Below is a small trained network, with its code and all its weights. Each question gives an input and a class and asks what happens when units are switched off, that is, made to give their printed mean instead of their output.

import numpy as np


def w(rows, s, z=0):
    codes = np.array(rows[::2]) - 128.0
    scale = np.full(codes.shape[1], s)
    scale[-1] = z or s
    return codes * scale


def norm(h):
    return h / np.sqrt((h * h).mean(-1, keepdims=True) + 1e-5)


def f(y):
    return y / 2 * (1 + np.tanh(0.7978845608 * (y + 0.044715 * y**3)))


def log_softmax(a):
    a = a - a.max(-1, keepdims=True)
    return a - np.log(np.exp(a).sum(-1, keepdims=True))


def net(x, mask):
    res = np.array(x, float).reshape(1, 2) / 4 @ E
    u = 0
    for l in range(2):
        y = f(norm(res) @ A[l][:, :-1].T + A[l][:, -1])
        res = res + np.where(mask[u : u + 14], y, B[l][:, -1]) @ B[l][:, :-1]
        u += 14
    return log_softmax(norm(res)[-1] @ U[:, :-1].T + U[:, -1])


A, B = {}, {}
E = w([
[82,178,154,209,53,115,115,101,10],'x0',
[68,8,50,155,90,158,172,45,27],'x1',
],0.012)
A[0] = w([
[96,149,133,112,110,147,72,99,109,74],'L0N0',
[144,51,142,121,121,149,158,113,95,112],'L0N1',
[177,165,177,107,129,133,146,128,165,133],'L0N2',
[175,176,90,96,150,104,186,97,107,28],'L0N3',
[2,63,151,165,151,90,44,233,134,68],'L0N4',
[133,155,135,87,154,155,131,105,108,34],'L0N5',
[81,142,87,181,231,155,114,157,137,180],'L0N6',
[85,129,91,155,207,166,92,141,156,121],'L0N7',
[204,102,173,80,115,127,107,176,87,170],'L0N8',
[179,157,161,117,67,149,182,110,80,102],'L0N9',
[147,88,120,109,148,115,137,145,154,166],'L0N10',
[67,158,104,163,135,132,65,114,123,96],'L0N11',
[96,127,112,165,194,88,116,106,148,4],'L0N12',
[51,130,111,84,156,98,112,129,157,115],'L0N13',
],0.0091,0.0033)
B[0] = w([
[186,128,152,82,192,97,189,129,106,141],'L0N0',
[37,188,57,156,142,43,38,192,196,249],'L0N1',
[1,116,5,169,131,85,93,106,112,254],'L0N2',
[155,49,206,119,121,141,41,113,46,104],'L0N3',
[178,132,125,66,184,153,127,92,77,116],'L0N4',
[170,67,143,139,146,173,52,158,53,104],'L0N5',
[113,138,133,120,80,120,171,118,144,157],'L0N6',
[161,164,142,118,69,164,172,92,112,152],'L0N7',
[79,124,83,145,127,136,108,83,137,176],'L0N8',
[212,150,119,76,170,91,238,122,138,175],'L0N9',
[216,161,177,123,30,126,168,57,64,198],'L0N10',
[238,154,102,105,193,90,182,96,116,162],'L0N11',
[159,102,203,92,123,206,49,72,78,100],'L0N12',
[141,148,150,98,79,149,163,112,97,142],'L0N13',
],0.0076,0.0046)
A[1] = w([
[136,187,183,119,66,148,116,131,177,250],'L1N0',
[89,191,147,161,55,126,104,111,108,167],'L1N1',
[106,109,87,120,219,123,187,120,163,131],'L1N2',
[94,63,104,117,147,180,141,87,131,106],'L1N3',
[112,125,68,92,187,117,146,103,179,66],'L1N4',
[121,154,174,149,3,131,93,130,114,26],'L1N5',
[142,90,124,109,118,122,128,153,158,30],'L1N6',
[141,172,209,174,86,130,111,154,61,44],'L1N7',
[157,143,143,132,181,92,142,176,134,118],'L1N8',
[106,161,203,141,144,172,40,166,146,203],'L1N9',
[184,65,154,65,123,178,127,132,183,101],'L1N10',
[110,87,133,127,155,151,121,113,112,107],'L1N11',
[129,91,141,135,111,146,137,125,93,223],'L1N12',
[135,123,154,138,113,132,108,152,90,128],'L1N13',
],0.016,0.0022)
B[1] = w([
[51,111,97,168,130,101,124,148,118,239],'L1N0',
[183,113,158,96,128,162,116,127,140,254],'L1N1',
[145,125,154,103,111,178,72,125,165,210],'L1N2',
[48,148,111,171,149,88,109,173,143,205],'L1N3',
[177,129,157,122,139,134,149,120,90,253],'L1N4',
[185,124,139,91,152,172,32,131,146,158],'L1N5',
[149,159,137,148,138,129,145,103,81,146],'L1N6',
[165,136,154,108,142,129,244,94,136,195],'L1N7',
[97,93,108,134,108,146,60,138,128,190],'L1N8',
[44,73,64,157,105,101,118,131,108,200],'L1N9',
[179,155,167,134,124,124,227,89,72,185],'L1N10',
[132,156,93,108,82,80,94,145,143,139],'L1N11',
[111,154,172,104,171,126,104,200,249,155],'L1N12',
[161,156,101,102,128,133,153,118,165,127],'L1N13',
],0.014,0.0092)
U = w([
[23,107,82,174,124,90,73,190,157,250],'0',
[203,163,187,124,140,132,236,112,112,126],'1',
[207,107,159,97,119,198,8,135,136,32],'2',
],0.013,0.0018)

Each question gives the input, the list of numbers given to net, and the class t.
The units are the neurons (one row each of A and B). Each row of codes is followed by its name. A weight is (code - 128) times the scale printed after its matrix; where a second scale follows, it is the last column's (A, B and U).
mask holds one flag per neuron, layer by layer. A switched-off neuron (its flag False) gives its mean, the last column of its row in B, instead of its output. The means were averaged over made-up inputs and are rounded, as every weight is.
A unit's drop is (log p(t) with every unit on - log p(t) with that unit switched off) / (log p(t) with every unit on - log p(t) with every unit switched off).
The circuit of an input: a set's keep is (log p(t) with only the set's units on - log p(t) with every unit switched off) / (log p(t) with every unit on - log p(t) with every unit switched off). Starting from the 12 units with the biggest drops (on a tie, the unit counted first), units are removed one at a time, each time the one whose removal leaves the highest keep (on an exact tie, the one counted first), for as long as the keep stays at least 0.8.
circuit, biggest first: the units of the circuit, biggest drop first
most important unit: the unit with the biggest drop
k most important neurons: the k neurons with the biggest drops, biggest first
k most important neurons of layer l: the k neurons of layer l with the biggest drops, biggest first
drop of u: that unit's drop, to one decimal
input [-8,7], class 1: 2 most important neurons of layer 1	L1N10, L1N4
input [-6,-4], class 1: most important unit	L0N1
input [-8,-8], class 0: 3 most important neurons	L1N0, L1N9, L1N8
input [3,3], class 2: 3 most important neurons of layer 1	L1N0, L1N7, L1N3
input [1,3], class 2: circuit, biggest first	L1N0, L1N9, L1N7
input [3,1], class 2: 3 most important neurons	L0N10, L0N9, L1N0
input [7,-6], class 1: 4 most important neurons	L1N7, L0N1, L1N1, L1N3
input [3,2], class 2: 3 most important neurons of layer 1	L1N0, L1N3, L1N7
input [3,-2], class 2: 2 most important neurons	L0N10, L1N8
input [-6,-6], class 0: 2 most important neurons	L1N0, L0N9
input [0,3], class 2: 2 most important neurons	L0N1, L1N0
input [-7,-7], class 0: 4 most important neurons	L1N0, L1N9, L0N9, L1N8
input [-3,2], class 2: 2 most important neurons	L0N10, L1N5
input [4,-3], class 1: circuit, biggest first	L1N7
input [-1,-3], class 2: 2 most important neurons of layer 0	L0N2, L0N1
input [-4,2], class 1: 2 most important neurons	L1N10, L0N2
input [6,-4], class 1: drop of L1N7	2.8
input [-4,0], class 1: drop of L1N10	2.6
input [1,-2], class 2: drop of L1N7	0.1
input [-1,0], class 2: most important unit	L1N5
input [2,-2], class 2: drop of L0N10	0.0
